Here is a tiny trained network, its code and every weight. The questions are about switching its units off for an input and a target symbol, where a switched-off unit gives its printed mean instead of its output.

import numpy as np


def w(rows, s, z=0):
    codes = np.array(rows[::2]) - 128.0
    scale = np.full(codes.shape[1], s)
    scale[-1] = z or s
    return codes * scale


def f(y):
    return y / 2 * (1 + np.tanh(0.7978845608 * (y + 0.044715 * y**3)))


def softmax(a):
    e = np.exp(a - a.max(-1, keepdims=True))
    return e / e.sum(-1, keepdims=True)


def log_softmax(a):
    a = a - a.max(-1, keepdims=True)
    return a - np.log(np.exp(a).sum(-1, keepdims=True))


def net(x, mask):
    ids = ['γδεζηθπφψ'.index(c) for c in x.split()]
    T = len(ids)
    res = E[ids] + P[:T]
    u = 0
    for l in range(2):
        r = res
        for j in range(2):
            rows = slice(3 * j, 3 * j + 3)
            q, k, v = (r @ M[l][rows].T for M in (Q, K, V))
            z = softmax(np.where(np.tri(T) > 0, q @ k.T / 3**0.5, -1e9)) @ v
            o = O[l][rows]
            res = res + np.where(mask[u + j], z, o[:, -1]) @ o[:, :-1]
        u += 2
        y = f(res @ A[l][:, :-1].T + A[l][:, -1])
        res = res + np.where(mask[u : u + 8], y, B[l][:, -1]) @ B[l][:, :-1]
        u += 8
    return log_softmax(res[-1] @ U[:, :-1].T + U[:, -1])


Q, K, V, O, A, B = {}, {}, {}, {}, {}, {}
E = w([
[175,120,99,134,198,220,51,102,153,108,166],'γ',
[116,184,147,253,124,166,28,56,72,112,152],'δ',
[98,73,149,212,46,66,81,135,175,161,183],'ε',
[105,35,249,130,238,117,158,114,161,130,81],'ζ',
[163,149,109,188,71,114,194,120,209,94,149],'η',
[145,80,134,154,158,158,62,152,121,50,216],'θ',
[89,69,150,90,100,144,114,102,111,231,137],'π',
[107,104,175,162,151,219,109,206,157,166,173],'φ',
[206,84,193,190,142,220,89,93,159,113,204],'ψ',
],0.014)
P = w([
[173,181,99,64,231,131,243,112,121,246,216],'0',
[68,177,226,47,105,124,91,83,189,123,87],'1',
[97,75,61,213,165,119,196,70,190,119,49],'2',
[187,169,110,142,185,88,142,178,79,235,102],'3',
[92,144,235,46,79,150,62,108,199,149,57],'4',
[125,42,31,248,134,130,172,96,166,102,2],'5',
[234,170,108,141,114,98,111,171,62,191,80],'6',
[81,138,243,34,76,138,79,91,203,152,93],'7',
],0.0092)
Q[0] = w([
[108,252,215,77,97,185,103,84,254,165,62],'L0H1',
[79,135,101,28,77,153,165,116,92,54,138],'L0H1',
[126,87,56,189,164,141,150,71,171,165,162],'L0H1',
[96,68,127,70,116,153,102,56,199,73,78],'L0H2',
[134,68,70,170,171,88,163,123,27,107,170],'L0H2',
[143,123,169,139,106,93,147,41,146,116,130],'L0H2',
],0.022)
K[0] = w([
[114,205,105,175,220,100,182,66,180,252,245],'L0H1',
[147,249,234,116,130,105,154,86,183,98,67],'L0H1',
[159,94,79,164,72,164,121,183,154,167,73],'L0H1',
[20,119,92,95,193,118,157,90,112,72,223],'L0H2',
[130,128,88,96,75,158,48,119,115,89,39],'L0H2',
[116,136,141,105,158,78,148,76,54,91,147],'L0H2',
],0.021)
V[0] = w([
[135,53,97,145,181,58,250,175,88,112,110],'L0H1',
[177,61,155,55,14,180,113,181,171,144,169],'L0H1',
[229,145,169,149,128,104,210,101,171,110,112],'L0H1',
[12,153,62,123,145,59,99,144,103,120,193],'L0H2',
[79,98,137,122,176,196,109,141,40,114,127],'L0H2',
[101,110,195,188,98,227,179,190,96,115,175],'L0H2',
],0.011)
O[0] = w([
[132,135,141,108,108,34,172,112,92,108,152,226],'L0H1',
[151,167,145,136,103,151,123,145,194,180,70,100],'L0H1',
[153,129,183,157,166,126,196,113,131,134,167,160],'L0H1',
[254,163,148,117,53,177,101,100,140,106,92,69],'L0H2',
[79,97,148,113,54,183,152,139,44,95,132,225],'L0H2',
[100,176,146,147,122,151,214,189,128,158,116,254],'L0H2',
],0.0077,0.0045)
A[0] = w([
[151,180,183,63,96,103,73,118,135,99,112,36],'L0N1',
[152,110,66,150,189,144,148,118,110,128,131,110],'L0N2',
[194,152,36,87,139,135,188,150,133,75,157,88],'L0N3',
[178,142,142,32,172,144,159,220,89,115,79,61],'L0N4',
[127,120,185,48,142,100,63,165,89,185,124,108],'L0N5',
[87,171,53,158,121,164,154,48,122,112,73,3],'L0N6',
[138,125,8,63,146,141,180,95,141,178,124,68],'L0N7',
[167,149,111,70,176,143,97,180,89,146,156,109],'L0N8',
],0.013,0.006)
B[0] = w([
[127,152,108,27,116,127,158,175,159,181,89,196],'L0N1',
[180,166,94,99,130,162,96,142,127,129,83,236],'L0N2',
[60,96,65,83,182,65,97,160,125,106,158,176],'L0N3',
[222,140,125,123,47,138,176,92,123,130,106,162],'L0N4',
[114,202,86,160,137,116,127,71,150,105,146,254],'L0N5',
[187,120,148,139,68,63,130,202,246,185,175,146],'L0N6',
[167,54,84,75,84,192,168,118,111,193,135,166],'L0N7',
[97,104,126,115,100,108,199,88,92,111,166,218],'L0N8',
],0.012,0.0053)
Q[1] = w([
[112,109,99,115,133,171,106,152,186,122,98],'L1H1',
[110,136,200,104,103,146,119,102,152,82,111],'L1H1',
[163,113,73,216,160,141,133,123,120,88,58],'L1H1',
[164,146,98,142,122,106,162,139,43,122,147],'L1H2',
[131,82,90,132,156,96,168,254,75,157,42],'L1H2',
[178,93,72,180,153,100,100,91,152,165,122],'L1H2',
],0.029)
K[1] = w([
[128,90,88,140,121,156,159,187,162,115,135],'L1H1',
[167,77,163,108,138,171,166,115,124,106,161],'L1H1',
[164,88,120,179,126,89,130,146,93,115,46],'L1H1',
[137,81,120,144,112,169,62,131,112,82,104],'L1H2',
[153,167,143,252,164,122,110,155,145,109,29],'L1H2',
[177,163,118,109,140,183,111,148,83,149,83],'L1H2',
],0.031)
V[1] = w([
[79,66,145,71,81,124,71,145,122,254,245],'L1H1',
[164,71,133,151,49,132,210,88,94,207,73],'L1H1',
[160,220,139,176,49,146,108,252,113,133,196],'L1H1',
[131,110,108,102,151,186,92,102,113,134,133],'L1H2',
[136,94,171,125,143,145,112,95,115,129,181],'L1H2',
[184,144,130,91,154,111,182,186,97,80,167],'L1H2',
],0.0071)
O[1] = w([
[149,125,64,247,75,44,116,209,2,161,4,240],'L1H1',
[126,234,110,209,236,75,146,69,98,88,41,187],'L1H1',
[81,213,126,77,164,173,40,150,102,101,118,82],'L1H1',
[121,137,152,141,118,82,165,141,126,134,156,189],'L1H2',
[106,105,124,136,100,89,109,155,117,153,135,164],'L1H2',
[147,76,160,166,67,165,139,84,147,167,110,255],'L1H2',
],0.0046,0.0086)
A[1] = w([
[188,118,100,2,182,117,121,189,206,154,89,2],'L1N1',
[157,241,182,139,93,152,144,149,58,103,180,127],'L1N2',
[13,79,132,164,77,128,43,135,188,45,162,137],'L1N3',
[204,133,139,143,100,144,82,121,32,210,213,36],'L1N4',
[50,55,183,140,105,100,127,114,168,22,53,95],'L1N5',
[190,21,156,95,184,92,175,170,131,94,68,51],'L1N6',
[145,195,188,104,136,9,130,163,138,164,122,81],'L1N7',
[91,129,180,70,113,24,130,151,64,72,184,37],'L1N8',
],0.0091,0.0047)
B[1] = w([
[67,158,68,174,52,181,134,107,145,145,187,204],'L1N1',
[82,56,119,88,124,106,88,99,163,130,91,233],'L1N2',
[184,158,147,97,185,126,133,134,7,143,102,218],'L1N3',
[95,180,149,123,160,104,97,167,138,60,122,255],'L1N4',
[75,204,84,146,66,108,85,133,114,149,136,199],'L1N5',
[103,131,150,98,158,185,34,90,146,113,117,193],'L1N6',
[178,73,153,98,168,176,85,145,125,110,175,251],'L1N7',
[135,119,99,105,139,97,154,146,248,110,138,221],'L1N8',
],0.011,0.0057)
U = w([
[140,160,117,214,84,99,139,113,69,101,145,136],'γ',
[142,126,115,87,130,167,128,113,1,92,169,139],'δ',
[156,150,87,144,118,159,102,147,127,154,162,56],'ε',
[113,147,109,119,134,80,148,159,137,88,161,148],'ζ',
[174,102,174,177,139,166,153,84,114,107,166,150],'η',
[135,83,147,68,59,128,147,145,104,193,77,245],'θ',
[226,166,116,143,155,99,63,171,136,160,102,90],'π',
[66,151,147,131,141,146,71,131,135,79,92,4],'φ',
[83,168,156,151,183,170,177,220,102,178,137,145],'ψ',
],0.0074,0.0048)

Each question gives the input, a string of symbols that net reads in full, and the target symbol t.
The units are the heads (3 rows each of Q, K, V and O) and the neurons (one row each of A and B). Each row of codes is followed by its name. A weight is (code - 128) times the scale printed after its matrix; where a second scale follows, it is the last column's (O, A, B and U).
mask holds one flag per unit, layer by layer, with each layer's heads first. A switched-off unit (its flag False) gives its mean, the last column of its rows in O or B, instead of its output. The means were averaged over made-up inputs and are rounded, as every weight is.
A unit's drop is (log p(t) with every unit on - log p(t) with that unit switched off) / (log p(t) with every unit on - log p(t) with every unit switched off).
The circuit of an input: a set's keep is (log p(t) with only the set's units on - log p(t) with every unit switched off) / (log p(t) with every unit on - log p(t) with every unit switched off). Starting from the 12 units with the biggest drops (on a tie, the unit counted first), units are removed one at a time, each time the one whose removal leaves the highest keep (on an exact tie, the one counted first), for as long as the keep stays at least 0.8.
circuit, biggest first: the units of the circuit, biggest drop first
unit that matters most: the unit with the biggest drop
top k neurons: the k neurons with the biggest drops, biggest first
heads that matter: for each layer, one digit per head in row order, 1 if its drop is at least 0.15 and else 0, layers parted by /
input γ θ γ θ θ θ γ ψ, target γ: heads that matter -> 00 / 10
input φ θ η θ, target ε: top 2 neurons -> L0N2, L1N1
input φ ζ ψ θ θ θ θ γ, target φ: heads that matter -> 01 / 10
input θ θ θ ψ θ γ, target ε: unit that matters most -> L1N1
input γ γ θ θ γ θ φ π, target γ: circuit, biggest first -> L0N7, L1H1, L0N5
input π η γ η π θ π, target ζ: heads that matter -> 10 / 01
input ζ θ γ ψ θ θ θ ψ, target ζ: circuit, biggest first -> L0H1, L1N8
input ε ψ θ γ η, target ε: circuit, biggest first -> L0H2, L1N1, L0N1
input θ ψ ζ ζ, target η: top 2 neurons -> L0N4, L1N7
input γ η π φ ζ, target γ: heads that matter -> 00 / 00
input γ θ θ θ θ π θ, target γ: heads that matter -> 10 / 10
input π θ γ φ θ, target π: top 3 neurons -> L0N7, L0N1, L1N7
input θ φ θ θ θ δ θ, target φ: circuit, biggest first -> L0N6, L1H1, L1N2
input φ θ γ θ φ θ γ π, target φ: unit that matters most -> L1H1
input θ θ γ θ γ π δ, target φ: circuit, biggest first -> L1N2, L1H1
input γ γ γ θ γ η, target ζ: circuit, biggest first -> L0H1, L0N3
input η γ π θ θ δ θ θ, target η: heads that matter -> 11 / 00
input γ θ θ ψ θ θ θ θ, target γ: heads that matter -> 00 / 10
input π φ φ ψ, target ψ: heads that matter -> 01 / 00
input θ θ ζ π ζ π θ γ, target θ: top 2 neurons -> L0N3, L0N1
input θ φ θ ψ, target ψ: unit that matters most -> L0H2
input δ θ γ φ, target θ: top 2 neurons -> L1N2, L0N4
input ψ π γ γ, target δ: circuit, biggest first -> L0N8, L0H1
input θ γ ζ θ θ ψ γ φ, target θ: top 2 neurons -> L0N3, L1N2
input π γ ψ, target η: circuit, biggest first -> L1H1, L0H1
